What each symbol does to the points:
a: Z63->Z473, Z669->Z43, Z506->Z626, Z149->Z963, Z33->Z551, Z890->Z805, Z771->Z477, Z34->Z429, Z477->Z145, Z868->Z72, Z763->Z34, Z573->Z448, Z447->Z929, Z115->Z471, Z439->Z451, Z571->Z763, Z47->Z941, Z501->Z757, Z348->Z771, Z490->Z115, Z691->Z49, Z156->Z832, Z373->Z754, Z448->Z374, Z41->Z15, Z792->Z63, Z983->Z618, Z259->Z506, Z80->Z447, Z667->Z41, Z941->Z792, Z443->Z693, Z301->Z80, Z381->Z573, Z855->Z691, Z674->Z33, Z132->Z185, Z451->Z346, Z15->Z340, Z835->Z373, Z963->Z136, Z185->Z14, Z618->Z835, Z626->Z376, Z548->Z855, Z136->Z490, Z822->Z23, Z471->Z439, Z414->Z571, Z848->Z890, Z36->Z67, Z464->Z414, Z929->Z548, Z23->Z625, Z346->Z301, Z754->Z149, Z469->Z673, Z952->Z582, Z326->Z868, Z693->Z952, Z433->Z469, Z43->Z381, Z429->Z134, Z67->Z443, Z551->Z156, Z673->Z858, Z340->Z822, Z582->Z605, Z72->Z132, Z191->Z326, Z757->Z130, Z134->Z191, Z374->Z433, Z130->Z669, Z14->Z259, Z556->Z786, Z473->Z674, Z145->Z848, Z625->Z556, Z805->Z501, Z786->Z348, Z49->Z36, Z844->Z464, Z832->Z844, Z858->Z47, Z605->Z667, Z376->Z983
f: Z63->Z259, Z669->Z414, Z506->Z855, Z149->Z582, Z33->Z376, Z890->Z551, Z771->Z63, Z34->Z490, Z477->Z473, Z868->Z346, Z763->Z136, Z573->Z34, Z447->Z348, Z115->Z15, Z439->Z822, Z571->Z963, Z47->Z132, Z501->Z832, Z348->Z792, Z490->Z41, Z691->Z848, Z156->Z618, Z373->Z693, Z448->Z429, Z41->Z448, Z792->Z14, Z983->Z36, Z259->Z548, Z80->Z786, Z667->Z573, Z941->Z185, Z443->Z757, Z301->Z556, Z381->Z763, Z855->Z145, Z674->Z626, Z132->Z80, Z451->Z23, Z15->Z374, Z835->Z443, Z963->Z605, Z185->Z447, Z618->Z67, Z626->Z691, Z548->Z477, Z136->Z667, Z822->Z469, Z471->Z340, Z414->Z149, Z848->Z33, Z36->Z805, Z464->Z754, Z929->Z771, Z23->Z673, Z346->Z625, Z754->Z952, Z469->Z326, Z952->Z669, Z326->Z451, Z693->Z130, Z433->Z191, Z43->Z571, Z429->Z115, Z67->Z501, Z551->Z983, Z673->Z868, Z340->Z433, Z582->Z43, Z72->Z301, Z191->Z439, Z757->Z844, Z134->Z471, Z374->Z134, Z130->Z464, Z14->Z929, Z556->Z47, Z473->Z506, Z145->Z674, Z625->Z858, Z805->Z156, Z786->Z941, Z49->Z890, Z844->Z373, Z832->Z835, Z858->Z72, Z605->Z381, Z376->Z49
x: Z63->Z855, Z669->Z963, Z506->Z848, Z149->Z381, Z33->Z36, Z890->Z618, Z771->Z506, Z34->Z15, Z477->Z626, Z868->Z556, Z763->Z41, Z573->Z115, Z447->Z63, Z115->Z433, Z439->Z673, Z571->Z667, Z47->Z447, Z501->Z373, Z348->Z259, Z490->Z374, Z691->Z551, Z156->Z443, Z373->Z669, Z448->Z471, Z41->Z134, Z792->Z548, Z983->Z501, Z259->Z145, Z80->Z792, Z667->Z429, Z941->Z929, Z443->Z464, Z301->Z941, Z381->Z490, Z855->Z33, Z674->Z49, Z132->Z348, Z451->Z858, Z15->Z191, Z835->Z130, Z963->Z573, Z185->Z771, Z618->Z757, Z626->Z890, Z548->Z674, Z136->Z448, Z822->Z868, Z471->Z469, Z414->Z605, Z848->Z983, Z36->Z832, Z464->Z582, Z929->Z473, Z23->Z72, Z346->Z47, Z754->Z43, Z469->Z346, Z952->Z571, Z326->Z625, Z693->Z414, Z433->Z451, Z43->Z136, Z429->Z340, Z67->Z844, Z551->Z67, Z673->Z301, Z340->Z326, Z582->Z763, Z72->Z786, Z191->Z23, Z757->Z754, Z134->Z822, Z374->Z439, Z130->Z149, Z14->Z477, Z556->Z185, Z473->Z691, Z145->Z376, Z625->Z132, Z805->Z835, Z786->Z14, Z49->Z156, Z844->Z952, Z832->Z693, Z858->Z80, Z605->Z34, Z376->Z805
e: Z63->Z447, Z669->Z373, Z506->Z771, Z149->Z130, Z33->Z855, Z890->Z626, Z771->Z185, Z34->Z605, Z477->Z14, Z868->Z822, Z763->Z582, Z573->Z963, Z447->Z47, Z115->Z573, Z439->Z374, Z571->Z952, Z47->Z346, Z501->Z983, Z348->Z132, Z490->Z381, Z691->Z473, Z156->Z49, Z373->Z501, Z448->Z136, Z41->Z763, Z792->Z80, Z983->Z848, Z259->Z348, Z80->Z858, Z667->Z571, Z941->Z301, Z443->Z156, Z301->Z673, Z381->Z149, Z855->Z63, Z674->Z548, Z132->Z625, Z451->Z433, Z15->Z34, Z835->Z805, Z963->Z669, Z185->Z556, Z618->Z890, Z626->Z477, Z548->Z792, Z136->Z43, Z822->Z134, Z471->Z448, Z414->Z693, Z848->Z506, Z36->Z33, Z464->Z443, Z929->Z941, Z23->Z191, Z346->Z469, Z754->Z757, Z469->Z471, Z952->Z844, Z326->Z340, Z693->Z832, Z433->Z115, Z43->Z754, Z429->Z667, Z67->Z551, Z551->Z691, Z673->Z439, Z340->Z429, Z582->Z464, Z72->Z23, Z191->Z15, Z757->Z618, Z134->Z41, Z374->Z490, Z130->Z835, Z14->Z786, Z556->Z868, Z473->Z929, Z145->Z259, Z625->Z326, Z805->Z376, Z786->Z72, Z49->Z674, Z844->Z67, Z832->Z36, Z858->Z451, Z605->Z414, Z376->Z145
o: Z63->Z771, Z669->Z952, Z506->Z473, Z149->Z414, Z33->Z848, Z890->Z49, Z771->Z929, Z34->Z573, Z477->Z548, Z868->Z673, Z763->Z381, Z573->Z667, Z447->Z185, Z115->Z429, Z439->Z191, Z571->Z43, Z47->Z556, Z501->Z67, Z348->Z447, Z490->Z34, Z691->Z626, Z156->Z805, Z373->Z844, Z448->Z41, Z41->Z490, Z792->Z348, Z983->Z551, Z259->Z63, Z80->Z132, Z667->Z136, Z941->Z786, Z443->Z835, Z301->Z72, Z381->Z605, Z855->Z506, Z674->Z145, Z132->Z47, Z451->Z326, Z15->Z115, Z835->Z832, Z963->Z571, Z185->Z941, Z618->Z156, Z626->Z674, Z548->Z259, Z136->Z763, Z822->Z439, Z471->Z134, Z414->Z669, Z848->Z691, Z36->Z983, Z464->Z130, Z929->Z14, Z23->Z451, Z346->Z868, Z754->Z464, Z469->Z822, Z952->Z754, Z326->Z469, Z693->Z373, Z433->Z340, Z43->Z582, Z429->Z448, Z67->Z618, Z551->Z890, Z673->Z23, Z340->Z471, Z582->Z149, Z72->Z858, Z191->Z433, Z757->Z443, Z134->Z374, Z374->Z15, Z130->Z693, Z14->Z792, Z556->Z301, Z473->Z477, Z145->Z855, Z625->Z346, Z805->Z36, Z786->Z80, Z49->Z376, Z844->Z757, Z832->Z501, Z858->Z625, Z605->Z963, Z376->Z33

The rows follow the links: the fewer symbols apart two points are, the more alike their rows tend to be.

Each row is also shifted at random along 6 hidden directions that mean nothing.

Row, then point:
 -59    14   -46   -45    11   -62    -9   -17    -6    42    29   -80   -46     5    18     9    23    -6   -13   -40   -46    -4   -33   -34    -4     1    38   -17     9    39    12    57    -1    15   -25    42   -33 -> Z433
 -12     8   -55     2    20   -14     1   -18    -4    16     5   -58   -29     7    -5   -14   -10    29   -27   -35   -13    -4   -31   -16    -4   -18    -6    -4    26   -19    -1    33    -3    30   -34    33   -36 -> Z573
 -13   -16    35    33     1   -18    -7   -68   -29    11    36   -60    52    10   -30    24    17   -13    10    24    -5   -22    13    -8   -24   -23   -23    -2   -42    -8    44    48   -13   -13    13    31    -5 -> Z185
 111    -6    -8     2    -7    -4   -15   -32   -15    30    38   -66     5     8   -25     4    23    -6     5    -9   -32   -12   -23   -29   -33    -6    17   -11   -20   -15    39    16   -11     1   -14    31   -39 -> Z673
 -22     9    23    13    27   -37    28   -28    -3   -27    -6    14    31     7    -9    15   -22     8    11    13    -2    -7    29    25    30   -26   -12    22     4    24   -14     6    -5    -2    22   -19    21 -> Z983
  48   -35    36   -20   -38    52   -25    18    -6    13    11    -1     6    -8    27     4    25   -34    12    23    21     4     4   -15   -31    35    10   -16   -31   -18    20   -20     3   -22     8     7    20 -> Z132
 -49   -17    11   -21   -26    18   -24     3   -15    28    18   -34   -20    -4    13     2    31   -27     3     6    -5     2    -4   -24   -29    18    12   -19   -27   -11    28     6     2   -11    -3    20   -40 -> Z858
  41    31   -20    63   -18   -23   -35    -3    10    25    23    31    44    -7   -67    13    40   -12    -7    -4    -6    -7   -27    -3   -28    10   -23   -24   -25    30    34    50    -6   -16    -5    17    36 -> Z23
 117    -3    35   -12    21   -18    30   -27   -16   -22    -3    -9     9     7     1    10   -21     3    19    23   -11    -5    31    12    19   -25     2    22    -3     1    -2   -16    -2    -5    24   -19   -35 -> Z33
 -65     2    19   -64    26   -43    30     0   -26   -15   -24   -27   -68    -1    56     6   -21    -6    -5    13    -5     9    42     5    38   -15     2    14    12    17   -24    13    17     5    17   -13  -103 -> Z890
 -53     5   -25    13   -21    68    -8    55    38    -8   -16    69     0    -3   -12   -33    -6    15     8   -20     4    12   -27     5    -5    21    26     1    24   -29   -22   -88    -1     9   -18   -32    46 -> Z381
  47    -2   -43   -59    -9    36    -3    43     6    18    -8   -27   -85    -1    30   -37    -2    12    -5   -35   -30    15   -31   -31    -8    14    50    -5    29   -36   -11   -60     8    25   -32    -3   -90 -> Z490
 -26   -13    51     0   -15     8    -4    -8   -17    -4     2    11    15    -4     1    13    12   -26    17    36     8    -1    32     5    -8     2    -8     1   -34    -3    17    -8     3   -23    26   -12   -26 -> Z63
   0     4   -56    52     6    21   -19     6    -4     4   -22   -10   -17    -7   -16   -22   -10    34   -60   -15    51     4   -26    -1   -14    -5   -81   -18    21   -41    -4    69     7    25   -35    37   -14 -> Z667
   8    16   -19    -2    33   -28    30   -13     1   -20   -16    -3   -13     8    -2    -6   -32    30    -6   -12   -10    -1     6    13    30   -27    -3    19    31     2   -24    -3     0    20    -3   -12   -21 -> Z373
  28   -40   -28   -23    -1    59     2    11    20    -1    -2   -34    -5     7    47   -22   -26    24   -13   -31    24     0   -33   -11    -7    16    16    -1    35   -40   -24   -25    -6    25   -30    23    91 -> Z763
  70    -5   -35    24   -15    23   -28     9     4    24     8   -16     0    -4   -14   -10    16     5   -25   -16    15    -1   -35   -17   -30    15   -20   -22    -1   -18    16    33    -1     7   -27    34    19 -> Z340
 -68   -33     1   -12    -2    67    14    30    25   -26   -26    31    10     2    46   -20   -37    20    -1    -8    42     7    -2    15    14    15     6    13    33   -33   -43   -57     0    12    -7   -14   102 -> Z464
 116    21    36    46     9   -55    10   -84    -9     9    63   -30    90    21   -94    32    23   -10    55    12   -77   -32     3    -3   -16   -42    38    16   -44    27    56   -11   -29   -20    25    -6    -2 -> Z447
 -39    29    -4   -89    18   -36    41    40    25   -16   -13    32   -59     6    35    -8   -20     2    42   -27   -72    13     9     5    51    -2   106    30    39    44   -46  -106     6    10    11   -63   -40 -> Z757
 -53   -16    11   -22     3   -53   -11   -48   -13    30    43   -78    26     7    23    37    25   -28     1    -5   -11   -17    -7   -19   -10     5    14   -15   -24    46    25    81   -11   -10     3    51    63 -> Z556
  50    34   -32    32    -1   -53   -16   -22    24    30    45    -4    50     7   -62    18    33    -3    15   -30   -53   -15   -43   -13   -16     0    38   -10    -8    53    27    23   -19    -4   -11    16    70 -> Z439
 -72    24     9     9   -18   -27   -22    -6   -14    27    24    -4   -10    -3   -42    10    43   -26    14     8   -40     0     0   -17   -22    -2    15   -13   -36    15    38     5     1   -17     7    -2   -91 -> Z301
   2    46   -32    17    39   -79    25    -4    15   -19   -19    38     5     0   -19    12   -20    22   -12   -18   -10     0     3    28    44   -22   -16    13    32    62   -31    42     2    12     4   -14    25 -> Z844
 -57   -50    47   -44     4    22    12    -9   -32   -17   -23   -40   -26    -5    84     9   -23   -13   -16    35    59     5    44     5    11     5   -38     3    -6   -23   -15    33    13    -5    17    16   -11 -> Z626
  15    -3    26     9     4   -24     0    16    -7   -20   -34    47     9   -16    35    23    -8   -16   -25    34    64     8    37    29    23    14   -65    -6    -6    38   -20    72    15   -20    25    -1    49 -> Z691
 -30   -16    10   -67    24   -11    36     6     3   -22   -19   -16   -31     5    70     0   -36     7     7    -6     0     4    20     9    41    -3    31    22    32    13   -43   -25     5    11     7   -14    18 -> Z501
 110    15    32    -9   -22   -26   -14    33    12     6     5    65    22   -12    -3    26    32   -41    25    21    -8     6    13     7     1    31    22    -9   -27    64     8    -1     4   -36    30   -24    45 -> Z792
  32    -1   -17    14     1    38    10    38    28   -25   -31    61     9    -3     8   -19   -28    24    -8    -9    30     9    -8    21    16    10    -8    10    32   -11   -37   -39     1    10    -8   -23    73 -> Z754

The symbols that take the first to the second take the third to the fourth, perhaps in another order. What is the fourth?
Answers are names.
 -48   -10    -5   -58   -14    -6   -11    -6     2    36    41   -62   -23     8    23     3    27   -22    26   -26   -53    -3   -25   -37   -18    16    79    -9    -9    13    18   -26    -7     0   -11    18    -7
to  -68     1   -14   -27   -11   -21   -24    -5   -23    36    15   -59   -49    -5    14     4    32   -20   -17    -6   -12     3    -9   -31   -21     9    -1   -24   -18     4    26    54     8    -1   -12    35   -84
as  -25    -3    23    -3   -20   -12   -22     3   -14    17     9    -1     0   -10     7    17    31   -33    -1    20    10     2    12    -7   -15    19   -12   -19   -33    20    23    39     5   -22    13    12   -12
to Z447

-153    38   -57    15    29   -48     4    10    -4    -3   -34     5   -53    -7     0   -11   -14    28   -51   -23    16    10    -5    10    26   -16   -52    -5    34    14   -26    70    15    25   -21    10   -62
to    2    -4   -39   -24     4    25     4    37    20    -4   -24    10   -37    -3    35   -22   -21    20   -19   -28    15    11   -21    -1    13    15     9    -1    40   -11   -34   -19     6    22   -23     0    27
as  -29     7   -45    19    37   -32    17   -41     3    -2     4   -51     8    15    -9    -4   -27    40   -24   -33    -4   -12   -22     2    14   -33   -17     9    34    -4   -12    44   -10    31   -24    29    27
to Z605

  21   -20   -26     0   -36   101   -28    57     8    10   -18    19   -44   -10     7   -45     4    11   -17   -11    25    17   -29   -20   -34    28    -4   -16     9   -78     0   -60    10    13   -32    -2   -43
to  110   -29    -9     4   -24    66   -26    -4   -25    25    12   -59   -29     0    -7   -24    15     1   -15     3     9     1   -21   -34   -49     4   -17   -19   -19   -77    36    -4     2     9   -25    32   -89
as   70   -40    37   -69    -7     1     0    -5   -34    11     2   -66   -46    -5    75    12     5   -32    -6    23    19     4    27   -20    -4    15     0    -9   -19    -5     9    34    11    -9    11    26   -52
to Z626

 103    18   -43    39    27   -13    13    -6    11   -14   -17    10    10     3   -25   -12   -28    40   -27   -20    12    -3   -18    14    13   -20   -36     6    34    -6   -19    26    -2    23   -19     6    22
to    4     1   -43    30    -4    15   -23    -6    -6    21     7   -35   -15    -1   -21   -17    10    16   -32   -20    11    -1   -34   -19   -28    -1   -31   -19     3   -32    18    39     0    17   -32    36   -31
as -130    11    17    32   -48    33   -39    33    25    19    22    71    42    -9   -42     4    48   -33    28     7    -9     2   -14    -2   -32    34    28   -17   -35    15    25   -45    -5   -31     9   -19    56
to Z259

  30     9   -28    58    -2   -24   -25   -38     8    26    37   -26    62     5   -51    16    26     3   -10   -17    -5   -19   -38   -10   -29    -2   -18   -18   -15    19    31    67   -17    -1   -16    43    83
to  -55   -11    39   -18    -4   -22    -3   -24   -27     8    12   -35    -4    -1    14    20    17   -27     8    25    -3    -4    27    -7    -5    -3    -4    -3   -31    10    22    29     3   -16    19    10   -47
as  -78   -12    13   -34    12     6    21    26     6   -27   -36    28   -23    -5    58    -2   -30     3    -7     8    32    11    26    21    35     7    -6    13    24     9   -42   -12    10     3    12   -19    30
to Z763

  75    15   -27   -29   -21   -18   -29    38     3    35     7    -1   -44   -13    12     2    36   -25   -12   -15   -15    11   -24   -25   -17    33    21   -27    -7    31    13    28     9    -6   -12    15   -30
to  -12   -48    25    -8   -34    56   -31     4    -8    19    15   -32    15    -5    36     6    21   -27    -6    15    42    -1    -6   -19   -37    34   -12   -23   -28   -29    21    19    -1   -14    -4    37    57
as   13    15    16     2    27   -32    31   -17   -10   -26   -16    11    -2     4    -8     5   -23    13     6    13    -8    -1    30    20    30   -29   -11    21     8    10   -15    -5     3     2    19   -25   -45
to Z835

 -40    57   -19    31    17   -34    20    24    25   -25   -22    91     6    -1   -57    -8   -11    21    15    -9   -33     6     4    30    33   -19    11    20    22    32   -24   -48     1     3    10   -57   -22
to   -4    -1    -2    53    12    24     9    11     3   -35   -43    55    22    -7    -5    -8   -33    26   -32    19    69     5    19    35    17    -8   -81     7    16   -23   -27    27     7     5     3    -8    40
as   22    -5    53    12     4   -14    16   -30    -5   -17    13    12    50     6   -17    21    -2   -14    34    29   -12   -11    32    15     8   -15    10    17   -24    15    11   -21   -10   -21    33   -22    23
to Z548

 -38    11   -29    -9    39   -34    30   -23    -6   -14   -14   -33   -27     9    10    -7   -35    33   -18   -18    -7    -2     3     7    29   -33   -11    16    35    -3   -24    20     2    28   -10     4   -38
to   21   -10   -27    33    23    31    21   -48    -2    -9    13   -56    20    23   -37   -25   -33    50    -1   -23   -18   -17   -23    -4    -9   -42    -1    19    24   -66     3   -34   -17    33   -28    12   -15
as   21    23   -46    86    18     3     0   -28    12    -7     2    11    45     9   -75   -13   -15    46   -20   -20     3   -12   -30    12    -9   -32   -44     4    19   -27     5    18   -12    21   -24    10    26
to Z448

  46   -20    52   -40   -11     6     7    10    -8    -8    -2    10    -2    -4    35    15     4   -29    25    29     2     4    32     3     7    14    23     7   -19    13    -1   -27     5   -21    28   -20    -4
to -119    26     2     2    30   -77    19    -2    -1   -21   -28    34    -1    -7    22    26   -14    -2   -20    10    24     4    31    32    47    -8   -40     7    13    67   -33    73    10    -4    22    -6    31
as   33   -18    28    -3    17    -3    20   -17   -22   -26   -23    -9     0    -2    29     8   -27     5   -14    29    39     1    37    18    19   -14   -45    11     0   -12   -13    28     7    -2    17     0   -13
to Z373

   7    21   -45    31    22   -24    10   -21    25    -1    12    -4    34    12   -35    -4   -15    33    -2   -36   -24   -12   -34     5     9   -18    13     8    29    14   -11     3   -15    20   -20     8    70
to   20    13   -42    10    -7    21   -12    15    12    15     6    -5   -21     2   -28   -24     6    17    -6   -28   -23     2   -35   -17   -17     1    16    -8    13   -25     6   -26    -3    16   -28     3   -35
as   73   -10    21   -44     3   -47    -1   -31   -23    23    29   -69   -11     4    23    26    20   -28    12     6   -29    -8     7   -22    -6     2    26    -6   -24    31    25    41    -2   -10    11    26   -32
to Z259

   3    -7   -26   -12    14    27    14    23     8   -18   -32     7   -34     0    29   -23   -32    28   -23   -14    25     9    -4     8    17    -1   -16     7    36   -29   -33   -14     7    23   -16    -5    -3
to   96   -14    23   -33    30   -23    38   -27   -12   -24    -7   -31    -3    10    32     8   -35    10    11    10    -5    -5    27    11    29   -23     8    24    14     4   -19    -6    -2     6    15    -8    -4
as  -31   -13    60    -7    -5    12    13   -34   -23    -8    19   -18    17     9   -17     7     5   -16    42    32   -30    -9    35    -1    -7   -21    27    18   -35   -24    26   -56    -7   -17    29   -24   -73
to Z72

  -1   -23    34   -66    13    -6    26     6   -19   -18   -22   -20   -45    -3    72     6   -23    -9     1    20    16     8    41     5    29     1     5    13     7     2   -25    -5    13    -1    19    -9   -39
to  -57    -1     8    37    21    -6    18   -12     0   -33   -28    30    29    -1     1     5   -31    19   -19    16    47    -2    24    33    24   -16   -59    13    14    -1   -24    33     2     3    11    -5    47
as  -25     5   -32   -21   -36    56   -29    67     9    23   -14    26   -68   -15     7   -35    23    -6   -11   -16    -3    21   -27   -23   -25    33    20   -20     5   -34     2   -48    14     6   -25    -9   -78
to Z451

  50    18     1    32    -7   -40   -20   -28   -19    24    26   -20    15    -2   -46    19    35   -18    -2    10   -18    -8    -3   -12   -23    -8   -19   -15   -36    19    42    56    -2   -13     5    20   -48
to  -47   -24    38   -37   -27    22   -14     0   -13    18    22   -28    -9    -1    21     6    26   -34    26    15   -17     0     9   -21   -22    17    37    -7   -33   -10    26   -30     0   -18    12     2   -33
as   -4   -13    39    -6     3    -4     9    -3   -21   -17   -20    10    -3    -8    30    14    -8   -14    -8    35    37     5    40    15    13    -1   -38     5   -14     4    -7    29    11   -13    23    -5   -17
to Z848

